Each row is followed by its class.
[  1  -1 -17   0 -17 -37  -7  -7   4   2  11  16   2 -14 -20   7 -16  -9
  14 -18  15 -28   9  22 -17  11 -11  -9   4 -39  14 -18 -11  -7  -3  18
 -20 -29   4 -14   0] : <40>
[-11 -19  11  14  15  48 -33  30  11   1  11 -13  -4  17 -30   4  20 -29
  -6  40 -11  30 -16 -15   4 -24  -8 -21 -45  -3   3   5 -13  24  21  -3
  -1   1 -28  19  14] : <114>
[ 26  -6 -28 -11 -29 -31 -29  20 -11  -3   6  23 -14  -3 -16  10   3  -6
   9   7  28  12  -3   6  -1  19 -40 -43 -45  -2  40   8  -8  10  10  23
 -37   1  28  14  -7] : <8>
[ -8 -18  12   6  32   8  26  -3 -19  20  15  -3  -6  11  35 -32 -20  29
  17   5 -15  21   1 -49   6 -42  26   4  16  52  -8  -2 -20   6   2 -49
  22 -22   4  12 -30] : <8>
[-32  -5  18 -27 -12 -15   5 -29  10  23  10   7   3  -1 -10 -27 -11  -1
  39 -18 -30 -28  19   7 -29   2   2  54  33 -53   4 -17   5 -35   0  -2
  17 -50   1 -25 -15] : <8>
[ 11  -3 -22  26  28   1  20  -9 -24 -10  19 -26   2 -24  17   8 -41  -1
 -29 -12  32   3  -1   4  21 -10  31 -45  21  22  -3 -23 -35  12 -18  -4
 -47 -31 -19 -11  -6] : <8>
[ 12  12 -13  -4 -17 -40  34 -32  -3  -2 -16  41   6 -10  38   8 -37  24
  28 -14  18 -12  19  12  -8  50 -39  33  25 -16  -2  12   9  -2   3  31
   1  -5  39 -16  13] : <87>
[  6  -7  33 -29  34  25 -37  21  13  23  -4 -12  -2  49  10  13  27  -8
  -4  42 -40  52 -42 -52  25 -63  27 -11 -34  61 -13   6 -11  20   4 -83
  24  16  14  19 -20] : <102>
[-12 -33  22 -21  -6 -56   8 -15 -28  35  24  10 -10 -18  11 -44  -9  42
  36 -51 -25 -24  15 -47 -20 -56  56   7  55  -3   2 -52 -15 -14 -16 -59
  49 -73  17 -30 -58] : <133>
[ 18  35 -21  -9 -20 -12  14   2  -9 -13 -21   2  -9  -7  -4   6   1  14
  -5 -14  24 -13  20  32   8  29 -26 -19  -2  15  15  25  14 -13 -16  28
 -18  42  23   4  -5] : <44>
[ 12 -43 -13  34  11   8  31  15 -30   6  19  24 -16   1  26 -28 -26  13
  32  21  15  32   7 -38   8 -19 -26 -15 -19  53  19  19 -25  19  35  -2
  -4 -10   8  49 -15] : <98>
[-31 -32  -2  44  33  22  44 -15 -31   8  53 -25  -6 -35   0 -52 -50   3
  17 -21   3 -24  22 -11   0 -31  50  -2  50  -7  -2 -22 -40 -12   2  -5
 -19 -89 -53 -11 -24] : <17>
[ 10  -4  -8   4 -22 -15  -6   5  17 -11 -12  27   3  -3  -2  34  -1 -20
  12  21  15  12  -3  17  -6  44 -57  10 -30 -21  10  20  14   9  16  38
 -17   9  22   7  25] : <108>
[ 11  17 -23  36  29   8  25 -15  18 -25   2  26  14   4  19  58 -56 -23
 -16  26  43   7  -9  25   9  47 -43  -6   1 -18 -13  26 -14  11   2  38
 -67   2   4 -11  48] : <87>
[ -7  11  -4  -1 -14  -6 -23   6  33 -14 -15   9  12  -9 -25  42  10 -28
 -19   9  13   0 -13  25  -7  33 -26   0 -22 -53   0  -6  14  13   6  40
 -11  12  -1 -22  44] : <114>
[ 33  18 -34  -4 -31 -27 -51  20   0 -18   7   5  -9  -2 -43  38   9 -33
 -19  -4  38 -18  -9  45   2  26 -21 -65 -39 -30  35  -1  -3   1  -7  26
 -62  10  14  -5   3] : <40>
[  6 -11   4  -1  24  23 -10  -1 -13   9  22 -10   1  17  -5   7 -30 -26
  15  26  -3  22 -13  -2  12 -28   3 -17 -10  16  13  12 -27   1   4 -23
 -39 -40 -10  11 -20] : <11>
[ -6 -27  17  17   4  -3 -19  -1 -13   2  24 -20  -3 -24 -25 -18  10   1
 -32 -25  -5  -9  -5 -19  -1 -35  57 -27  17 -14  -7 -46 -17   9  -7 -17
  17 -48 -26 -26  -9] : <44>
[ -11  -76   37   15   10  -17  -25    9   -6   31   36   54    7   11
   11  -29   -5   15   44    6  -30   46  -17 -102  -19  -52   18   26
  -15    6   -1  -22  -24   27   41  -66   47  -83   15    1  -26] : <8>
[  1  34  24 -19  15  16  -1   0  -3   5 -24 -33 -10  19  -2   0  23  11
 -21  -1 -29   2   7   2  12 -26  38  -6  16  37 -22   5  13   0 -31 -50
  31  36  -3   0 -19] : <108>
[-16 -25  15  26  38  49  34  -9 -32  16  37 -38  -5  -4  19 -50 -29   4
  13   5 -18   5  13 -27  20 -54  42  -6  26  36 -11  -6 -35  -1  11 -31
   0 -50 -48  15 -32] : <17>
[ 10  26   2 -25  -5  13 -27   1  -3   0  -1 -25  -4   9 -27  15   9 -26
  -9   5 -10 -12   1  35  12  -4   9 -20  -8  -6  12   5   0 -13 -14  -4
 -27   7 -15  -8 -13] : <17>
[  3  36  21 -55 -36 -24 -35   6 -10   6 -27 -15 -18  -2 -33 -17  60  35
 -12 -41 -29 -31   9  13  -6 -17  37 -16   9   7   7 -12  35 -19 -36 -32
  49  39  23 -28 -42] : <44>
[  6  11   6   6  19  11  36 -16  10   4 -20  -2  14   9  45   3 -16  18
   8   7  -7  11   8  -3  14   8  -3  26  19  31 -25  26   1   5   5 -22
   2  15   8   6   1] : <40>
[-13  -2 -10  20   0  24  -9   1  14 -18   6  -1  12  -3 -33  14   0 -36
  -4  20   7 -10   5  37 -13  27 -35  10 -25 -55   6   7   0  -3  12  57
 -20   7 -32   3  32] : <76>
[ 10   6  -4 -11 -33 -33   9  -4 -41   5  -2  -3 -24 -20   0 -42  11  46
   9 -44   4 -30  28   0  -1  -2  13 -17  21  21  13  -7   9 -14 -17  -2
  20  -2  24  -2 -36] : <44>
[-27  -8  11   6  -8  -2  17  -6 -57  10  21 -46 -15 -33 -27 -81   6  46
 -12 -57 -17 -49  31  -3  -1 -44  76 -14  52  22  -4 -46  -7 -19 -24 -29
  29 -38 -41 -11 -53] : <114>
[  6  -7  14 -19  19  19 -20  -9  17  14   2  17  12  38   8  27 -23 -34
  36  41 -16  27 -12   0  -1  -4 -26  16 -20  -6   6  33  -7   1  13 -21
 -26 -22  15   4  -5] : <11>
[ -6  23 -10  12  11  31   4  21 -18 -15  -2 -59 -11 -17 -19 -31  19  19
 -50 -17   3 -13   8  15  18 -12  47 -32   4  26  -4 -12  -2  -2 -26   1
  -4  29 -34   6  -9] : <8>
[-26 -34  56 -23  12  13  -2   9 -14  42  -2  -2 -17  29  25 -57  46  39
  45  10 -81  20  -3 -80  -5 -72  45  40   2  54  -7 -12   5   5   6 -77
  98  -3  20  19 -49] : <98>
[ -9 -20  15  34  45  61  15  13   5   7  25 -25   4  17   5 -21  -7 -10
  -1  39 -23  24  -6 -27  13 -37  19  16  -3  25 -12  13 -32  12  14 -27
  -8 -14 -41  28  -2] : <133>
[-29 -22  13 -12 -44 -19  13  -3 -21  16   6   2 -15 -31 -13 -77  27  40
  35 -40 -22 -35  34 -14 -23  -1   5  38  15 -24  12 -15  22 -25  21   9
  61 -26 -10   0 -30] : <17>
[  7  -8 -13  44  34  26  25  12 -34 -11  20 -33 -15 -22   5 -11 -23  18
 -38  -9  26  14   2 -14  32 -44  41 -66  15  52 -14 -14 -39  26 -16 -15
 -17  -7 -30   9 -10] : <44>
[-18 -76   2  43  27   2  -9   0   8   7  49  32  14  -9   0  18 -49 -29
  25  25  12  22 -24 -43  -4 -26  -6  -5 -14 -31   0 -24 -45  15  33   1
 -20 -92  -8 -16  16] : <102>
[ 11   4  -5 -37 -40 -62 -18 -14  -5  14 -12  51 -14  -4 -11   1  -7  15
  41 -30  10 -32  15  12 -30  32 -31  12   3 -31  24  -4  18 -20   3   7
   9 -17  54 -27 -19] : <87>
[ 42  41 -53  17 -19 -45 -17   6   2 -46 -27   2  -2 -27 -22  82 -16 -23
 -58 -12  70 -13  -5  66  13  70 -22 -82 -14 -27  15   3   7  16 -30  55
 -64  38  26 -31  40] : <108>
[ 15   1  -1 -26 -23 -12 -54  12  18   2  -1  28   3  23 -37  35  20 -47
  23  22  -4  12 -12  19 -18  19 -47  -3 -53 -43  32  14   8  -5  16  17
 -17   6  18   1   9] : <76>
[  1  -4  24  -8  29  16   1   1 -25  23   2 -21  -9  16  15 -32  11  19
   5  -2 -32  15   2 -34  12 -50  47 -11  11  51  -9  -2 -10   6 -10 -69
  34  -5  -6  10 -39] : <76>
[  4  -9  18 -18 -16  -6 -19  -3   3  15   4   1   5  11   0 -15  18  -1
  22  -2 -29   4  -6 -10 -11 -12  -1  27  -7  -5   4  -2   5  -6  13 -21
  20 -15   5   6 -16] : <40>
[ 22 -19 -10  14  -2 -39  15  29 -15   0 -16  40 -11 -11  31  11   4  41
   2  -8  24  43  -8 -50  12 -19  -5 -31 -18  58   6  -5  -4  40   9 -20
  35  28  44  14  -1] : <98>
[-10  17  29 -28 -21  17 -24   9  23   6 -25  -3  -4  25 -27  -9  48  -6
  16  23 -45   0   6  15 -14  15 -21  47 -23 -10   1  32  36 -15   5 -10
  28  34   5  13  -6] : <108>
[ 31 -14  -7 -17 -12 -27 -53  42  -1   1 -15  35 -24  21  -2  32  35  16
  -9  11   8  41 -31 -46   7 -13 -16 -55 -57  36  19   3   9  34  13 -35
  27  35  55  13  -2] : <87>
[-22 -10  14 -16 -35 -19 -13  18   8   4 -21  13 -13 -16 -10 -22  51  32
   0 -24 -16 -15   9 -24 -12   0   8  16 -13 -15  -1 -12  37   1  10   0
  74  30  12 -11   0] : <17>
[-13  14  19   0  24   4  65 -11 -30  16  -4 -35  -7  -7  38 -59 -12  63
   0 -38 -24 -10  31 -30  18 -56  59  19  66  60 -29 -22  -7  -8 -26 -44
  62   5 -12   5 -38] : <133>
[  1  23  -6 -23 -22 -28 -15 -10  16  -9 -18  10   8 -10 -19  26  13 -15
  -6 -16   6 -27   9  43 -14  37 -19   9  -3 -54   6  -5  24 -10 -11  35
   1  20  10 -27  19] : <76>
[  2 -11 -12   4  -7  25 -54  25  56 -24 -13  30  25  23 -34  80   5 -75
  10  70  17  46 -41  26 -14  48 -86  16 -86 -63  28  40  12  13  37  71
 -40  24  11   8  64] : <11>
[  1 -32 -20  36  -4 -10 -18  33  -9 -14  22   9 -16 -31 -34   4   2 -12
 -28  -9  33   2  -8  -9  -2 -13   8 -60 -24 -28  15 -35 -21  33  10  29
  -5 -15 -14   2  16] : <98>
[ 25  66 -36   3  -5  -9  17  -1  19 -32 -40 -14   4  -5  10  52   1   3
 -47  -9  36 -17   9  58  22  44 -16 -28   0   3 -14  13  15  13 -33  37
 -25  83  11  -8  40] : <40>
[ 14  21  -7 -17  -6  -6 -11  16  29 -11 -38  23   2  20  17  40  26   9
 -14  25   8  35 -13  -7   8  25 -41  -2 -40  13  -5  27  21  29   6  10
  18  72  35  12  34] : <8>
[  2 -16  -4  14  16   5  14  -5  -6   7  17  19  -6   2  16   8 -25  -7
  21  15   9   9   3 -18   5  -6  -7 -13  -4   8   3  13 -19  11  12  -8
 -15 -23   1  -2  -6] : <17>
[ 16 -45 -12  15 -12 -38 -18   3   1   5  21  58  -3   0   1  35 -26 -24
  36  18  21  27 -10 -23 -18  13 -48 -16 -28 -22  21   3 -17  23  25   9
 -18 -50  34   3  10] : <108>
[-44 -19  22  37  45  14  64 -22 -28  23  32 -14  -5 -26  26 -46 -50  33
  28 -24  -4 -26  26 -37  -9 -43  56   8  66  10 -27 -37 -34  -4 -21 -23
  25 -76 -27 -31 -21] : <114>
[-17   5   8   4  19   7  12 -23   6   3  11 -23  12 -14   1  -1 -20  -7
 -14  -9  -7 -14   2  15   1   2  33  21  36 -23 -12 -19 -13 -14 -16  -9
 -21 -39 -23 -30   2] : <8>
[-29 -40  39  10  18  46   4  25 -17  22   5 -29 -12   4   1 -69  42  39
   2   7 -47  22  -4 -70  -3 -58  48   7  -6  56 -13  -6   1  14  21 -63
  70  -6 -30  25 -36] : <114>
[ -4  15  22 -31   4  14  -5 -10  36  11 -26  30   7  40  13  22   9  -7
  28  35 -35  20  -8  -8  -9  11 -41  54 -16  -6  -9  36  19  -2  19 -12
  27  29  25   9  17] : <87>
[  4   9 -10   4  23   4  21 -16 -14  -3  10 -11   7   1  13  15 -44  -7
   4  -1  13   0   6  15  11  -8   7  -9  19  11   1   3 -17  -5 -20  -2
 -33 -23  -3 -10  -9] : <11>
[-12  13   6 -27 -27 -19 -11  -2   5   4 -18   4  -1  -8 -21 -13  17  17
  12 -20 -16 -30  15  22 -18  18   2  35   6 -27   8  -1  27 -16 -12   3
  25   7  13 -16  -8] : <11>
[  0  57  -4 -33 -31 -10 -24   3   8 -21 -42 -42  -2 -14 -29  -1  55  19
 -55 -33  -4 -32  10  49   2  29  25  -5   4 -23  -6 -19  40  -7 -38  18
  21  68  -5 -23   7] : <8>
[ -8 -21   1  27  25   1  33 -15 -35  15  35  -8  -1 -13  14 -26 -56   8
  21 -12   6  -4  13 -13   6 -31  24 -16  39  18  -3 -18 -39   0  -4 -20
 -26 -71 -17  -9 -25] : <114>
[ 31  -4 -30  16  10 -11   4  15   2 -11  -1  41  -2  15  30  41 -31  -3
   7  30  40  47 -14 -16  16  20 -50 -34 -39  33  13  35 -16  33  16  11
 -40  21  40  19  17] : <8>
[ 34  22 -12 -29 -14 -34 -35  14 -15   6 -13  13 -16  18 -10  24  13  -5
   6  -5  11  10  -2  12  11   1 -10 -43 -27  23  27   8   5   1 -13 -20
 -10  29  41   0 -16] : <76>
[-23 -33  23  21  22  39   8   3  14  15  25  -2   8  18   4 -28  -3 -12
  29  26 -31  12  -4 -29 -11 -27  -1  40 -10   1 -10   9 -15  -4  31 -16
   9 -36 -24  21  -4] : <40>
[-12 -10   5  18   4  36  -9  24   6 -16  -5  -5   9   8 -18  -4  15   4
 -13  23  -6  15  -5  -2   4  -2 -13  10 -34   2  -5  14  10  17  14  19
  15  27 -19  19  17] : <11>
[-23 -23  35 -37 -17 -34 -23 -17   7  28  -3  10   1  -4   3 -22  29  18
  17 -22 -43  -2  -8 -40 -24 -21  32  45  16 -23  -7 -39  12  -5   2 -40
  63 -37  14 -26 -18] : <8>
[-20 -32  24  -6  12 -10  36 -11 -25  35  16  15  -5   3  43 -56 -17  49
  50 -15 -30  22  13 -69   1 -49  23  35  29  49  -6 -11 -13  -5  10 -58
  51 -46  15  11 -42] : <8>
[-13   1  29 -15  10  27   5 -16   0  18   7 -21   2  16   9 -26   4  -9
  13   9 -39   4   0  -9   5 -22  20  32  14   6  -8   6   2 -15  10 -26
  19 -15 -21   0 -16] : <17>
[  3 -56  13   8  10  17 -33  18  19  15  18  53   2  36   9  25   7 -37
  44  60 -10  63 -27 -51 -10 -12 -59  11 -66  -7  14  24 -13  33  55  -4
  16 -18  15  34  24] : <76>
[-23  23  14  16  19  49  15   0  29 -16 -23 -30  23  -3  -7   3  13  -3
 -37  14 -17   0   0  20   2  12   7  31   4 -15 -33   8  14  13  -2  25
  23  38 -42  -8  42] : <114>
[-24 -22  23  -4 -10  23 -42  23  28  -1  -4   0   3   8 -27  -8  51  -5
 -12  17 -26  11 -16 -21 -13  -6  -1  22 -40 -25  -4  -7  19  11  20  -1
  33  13 -13   3  16] : <8>
[-12  30 -19   0 -35 -42  36 -18  -6 -24 -36  -1   3 -44  15  -4  15  43
 -22 -57  19 -49  33  41 -10  52  -9  24  30 -34 -18 -20  41  -6 -27  63
  44  53  10 -29  31] : <76>
[ 26  23 -34   3 -20 -26  19   8 -30 -20 -22 -11 -13 -16  14  -5   2  45
 -32 -26  31  -8  11  16  25  20   5 -40   1  49  -4   1   6  10 -21  10
  -2  54  24   5  -5] : <102>
[  4   0  -9   9  -1 -11  31   9 -32  -6 -15 -11 -17 -30  21 -29  -1  61
 -18 -38  14 -11  20 -17  16 -11  21 -21  20  48 -10 -19   4  10 -11 -12
  36  20   4   4 -14] : <87>
[ 29  34 -29  12  12   8   1   8 -11 -21  -1 -13   2  -3 -12  46 -33 -23
 -31   8  41  11  -4  41  24  14 -14 -55  -9  13   6  16 -20  14 -18  19
 -66  20  -8  -5  14] : <114>
[  6 -23 -23  21 -17 -13 -35  26 -42 -15  37 -26 -16 -38 -50 -20  -6 -10
 -36 -34  36 -15  -3  13   4 -16  35 -71 -13 -22  24 -45 -19   9 -12  22
 -25 -41 -30  -6 -13] : <11>
[ -1   0  11  -9 -11 -30   4 -15  -7   5  -4   8   4  -9   3  -8  -3   7
   8 -20 -10 -13   7   7  -6  -1  13  15  25 -17   2 -18   7  -6  -7  -4
  14 -11  11 -20 -11] : <98>
[  3  15  24 -32   1  12 -27 -13  12  14  -3  -9   1  22 -23   4  13 -25
  16  15 -29  -4  -2  19  -6  -4   0   7   0 -12  13  20   1 -24  -7 -22
 -16 -12   2 -13 -21] : <44>
[ -4   6  13  -8  10  19  -5  11  -7   5  -7 -17  -1  12  -5 -15  10  12
  -2   9 -21   8   0  -6   7 -17  18  10  -6  23  -3  13   4   4  -7 -24
  15  12  -3  13 -14] : <11>
[  9 -22  -8  31   2  11   2  17  -3 -16   9 -17   2 -15   3  -3   7   2
 -35   2  12  15  -6 -12   8  -7   4 -15 -12  -3 -10 -15 -12  27  13  21
   5   9 -23  14  20] : <133>
[-45  29  34 -25  -4  36  37 -36  11  13 -19 -32  20  13  -1 -60  11  20
  34  -5 -61 -41  35  28 -20   9   4 114  40 -17 -25  18  26 -58 -11  10
  45   9 -24  -5 -13] : <102>
[-21   3  26 -14  15  41  18 -10  29  10 -14   2  18  33  21  -6   8   2
  24  30 -42  17  -2 -15  -1  -8 -15  65  -3  13 -27  26  10  -8  10 -13
  35  25  -1  13  12] : <102>
[ -2  42   4   3  12  34  46  -1 -23  -3 -21 -23  -9  13  22 -31 -10  35
  -1   1  -7  -6  26  14  21  -1   4   7  21  56 -19  46  13  -6 -13  -6
   6  58   1  17 -17] : <114>
[ 12   8 -25  22   1  -4  24  -1 -34 -10   4 -10  -9 -24 -11 -21 -23  14
  -7 -19  25 -24  25  31   7   8  11 -37  19  15  16  -2 -17  -2 -14  13
 -36   0 -11   4 -22] : <98>
[ 12  40  10  -5  29  26  -2  -5  46 -13 -23  -9  20  37  10  61  -2 -36
 -25  37  -4  18 -16  24  12  11 -10  15  -3 -17 -22  29   7   4 -11   4
 -20  51   4 -14  36] : <133>
[ -6 -19  26   2  12  23 -11 -18  28  14  17  37  15  41  -6  23 -24 -51
  52  56 -29  22  -9   0 -20  14 -50  56 -17 -31   3  43  -5 -11  34  -4
 -27 -44   7   7   6] : <108>
[-17 -13  17  28  43  17  27 -12 -14  11  15 -16   7 -10  24 -18 -20  12
 -10 -10 -12   7   1 -30   9 -40  55  12  36  18 -28 -22 -20   9 -10 -36
  30 -30 -25 -12  -2] : <76>
[-36  27   4   4 -10  20  24 -10  25 -23 -21 -23  23 -28 -19 -17  16  10
 -28 -23  -7 -35  22  39 -16  35   2  59  19 -49 -23 -11  28 -18 -12  56
  24  32 -40 -19  34] : <8>
[ 20  44 -14   5  -7  14  13  26 -40 -24 -35 -51 -17 -16   1 -23  42  51
 -65 -29   6  -4  15  13  29  -3  34 -38  -5  64 -16  -3  19  17 -32   0
  41  95 -13  22  -8] : <76>
[-10  -9  -1  13  22  24  27 -28  15   7  25  20  22  14  14   1 -51 -33
  45  28  -2   8   7   6 -17  19 -41  47   4 -27   9  25 -23 -16  20  26
 -45 -52  -9   2   8] : <8>
